[121 164 128  26  84 118 116  99 164 105 190 121  86 138 147  98 150  87]  Q134
[122 163 130  81 134 144 129 107 150 112 158 136 186 107 146 177 159 156]  Q657
[124 147  94 103 154 150 148 109 123 107 139 120 124 135 121 153 146 144]  Q690
[ 81 117 123  90 158 148 161  88 125  63 146 110 159 137 152 158 170 173]  Q521
[ 67 152  98  86 152 165 142 121 131  91  81 133 142 170 141 139 128 156]  Q313
[ 81 117 123  90 158 139 161  88  98  63 146 110 159 137 152 158 170 173]  Q294
[146 156 130 129 150  81 136 134 162 158 112 122 186 177 107 159 144 107]  Q405
[ 82 176 161  84 149 139 148 125 187 142 133 144 152  89 152 178 141 127]  Q56
[ 81 117 123  90 158 139 161  88  98  63 146 110  99 152 135 112 136 118]  Q388
[ 96 176  83  54 147 180 143 106 130  61 123 117 117 164 101 138 138 153]  Q193
order: [ 87 150  98 147 138  86 121 190 105 164  99 116 118  84  26 128 164 121] -> Q134
order: [159 123 137 152  90  81 139  63 170  98 117 110 161 146 158 173  88 158] -> Q294
present: [103 154 150] -> yes
which: [ 82 176 161  84 149 139 148 125 187 142 133 144 152  89 152 178 141 127] -> Q56
order: [ 81 163 134 130 150 144 107 156 146 158 177 122 159 129 112 136 186 107] -> Q657

[ 84 134  81  77] = Q413
[122 112 107 125] = Q300
[ 84 134  81  49] = Q899
[154 148 108 214] = Q945
[ 91  71 147  95] = Q164
[ 97  99 103 117] = Q868
[103  99  97 140] = Q462
which: [103  99  97] -> Q462
present: [125 107 112] -> no

[130 133 127  88 128 145  97  90  96 110 147 106 133 154 108 133 214  87
 119 141 124 170  80 137 158 177 167 116] : Q747
[158  87 133 177 133 110 170  90  97  96  80 137 123 147 154 106 130 214
  88 119 108 116 128 133 141 145 127 167] : Q105
[ 97 130 128  90 158 167 133 170 145 116 133  88 108 154 127 110  80 214
 177 124 137  96 133 141 106 119  88 147] : Q247
present: [215  87 119] -> no
rev: [ 96  97  90 170] -> Q105
present: [154 107] -> no
order: [116 167 177 158 137  80 170 124 141 119  87 214 133 108 154 133 106 147
 110  96  90  97 145 128  88 127 133 130] -> Q747
present: [ 80 214 178] -> no
which: [ 88 119 108] -> Q105
order: [ 80  87  88  90  96  97 106 108 110 116 119 124 127 128 130 133 133 133
 137 141 145 147 154 158 167 170 177 214] -> Q747

[ 60 164  36 179 221 222] -> Q400
[ 36  60 164 179 221  22] -> Q332
[164 221 179  60  35 222] -> Q909
which: [164  36 179 221] -> Q400
present: [164  60] -> no
which: [ 36  60 164 179 221  22] -> Q332
order: [222 221 179  36 164  60] -> Q400
rev: [35 60] -> Q909
present: [164  60  36] -> no
which: [ 36  60 164 179] -> Q332

[128 152 137  84  80 158 169 232 158 107 195 132 103]  Q915
[137 195  84 232 128 158 103 107  79 132 152 169 158]  Q473
[195 128 158 137 232  84  42 152 106  18  76 131  59]  Q88
rev: [152 132  79 107 103 158 128 232  84] -> Q473
rev: [ 84 232 137 158 128 195] -> Q88
order: [158 169 152 132  79 107 103 158 128 232  84 195 137] -> Q473
which: [232 128 158 103 107  79 132 152 169 158] -> Q473
present: [84 43] -> no

[ 15 101 150  77  31  86] -> Q112
[ 66 102  75  86 193  62] -> Q382
[ 18  70 185  89 143 160] -> Q992
[118 123 132 152  44 118] -> Q559
[ 72 172  86  31  77 150] -> Q937
[163 143 104 136 101 128] -> Q499
[104 101  61 176  54 216] -> Q847
[143 118 124 132 152  44] -> Q767
[ 41 136  30 118 116 166] -> Q858
[132 118  44 143 152 125] -> Q561
which: [118 124 132 152  44] -> Q767
order: [ 44 143 118 124 132 152] -> Q767
rev: [152 132 123 118] -> Q559
present: [31 86] -> yes
which: [ 72 172  86  31  77 150] -> Q937

[166 104 117 150 136 148 163 155 101 120  75 159 115 116 169 153 143 103
 126 138 107 129 111 114 144 109 101 126 143 147  94 162 102 104 111 102
 150 127 103 111 152  74 134 139 115 130 156 111 137 203 172 119 130] = Q433
[109 155 115  90  50 170  79 153 160 108 173 148 157 119  98  95 108 223
  87 134 150 154 158  96 106 124 133  77 110  95  91  66 123 180 196 151
 109 105 132 186  82 108  76 144  97 177 129 121 166  77 102 167 163] = Q115
[106 152 127  85  82 153  96 135 154 157 158 136 133 134 110  97 122 201
 109 122 134 147 156 114 118 135 134  81 110 107 110  98 138 163 164 144
 129 109 136 154  94 135  90 132 100 160 117 119 155  82 139 150 130] = Q562
[131 128 136 136 159 101 135 101 117 105 133 110 113 142 118 138 130 103
 148 124 128 118 128 142 118 140 141 151 124 135 155 130 145 111  93 125
 114 130 146 105 144 142 145 122 157 110 123 144 106 124 106 117 123] = Q53
[ 86 184 122  48 118 137  86 111 183 157 184 110 130 154  67  71 137 201
 137  93 152 111 153 148 136 143 161  90 114  95 167 106 161 149 153 174
 112 108 154 154  55 166 104 124 120 164 101 132 120  35  69 146  99] = Q45
[109 155 115  90  50 170  79 153 160 178 173 148 157 119  98  95 108 223
  87 134 118 154 158  96 106 124 133  77 110  95  91  66 123 180 196 151
 109 105 132 186  82 108  76 144  97 177 129 121 166  77 143 167 163] = Q952
present: [144  97] -> yes
order: [130 106 152 127  85  82 153  96 135 154 157 158 136 133 134 110  97 122
 201 109 122 134 147 156 114 118 135 134  81 110 107 110  98 138 163 164
 144 129 109 136 154  94 135  90 132 100 160 117 119 155  82 139 150] -> Q562

[112 157 132 158  75 128 159 144 165 163 128 164 122 144 123 185]  Q86
[182 172 116 153 133 177 214 149  87 174  74 178 180 129 165 148]  Q755
[185 103 144 148  87 158 165 147 172 101 154  90 139 155  80 146]  Q129
[103 148 144 185  87 158 125 167 129  85 157 113 157 110 103  44]  Q808
[154 162 128  59 122 123 112 111  64 178 133  95 118 110 120 136]  Q323
rev: [158  87 148 144 103 185] -> Q129
which: [103 148 144 185  87 158 125 167 129  85 157 113 157 110 103  44] -> Q808
which: [128 159 144] -> Q86
present: [172 116 153 133 177] -> yes
which: [177 214 149  87 174  74 178 180 129 165] -> Q755
which: [113 157 110 103] -> Q808
present: [144 165 163 129] -> no

[184 189 174 112 174 138 100 141 145 126]  Q632
[174 189 140 139 126 151 150 187 124 117]  Q957
[100 174 189 141 139 126 145 174 112 184]  Q179
[128 118 192 131  38  83 130 172  51 164]  Q387
order: [145 174 112 184 100 174 189 141 139 126] -> Q179
present: [141 139 126] -> yes
which: [174 189 141 139 126] -> Q179
which: [145 126] -> Q632
which: [100 174 189 141 139 126 145 174 112 184] -> Q179
which: [174 189 141 139] -> Q179
rev: [124 187 150 151 126 139 140] -> Q957

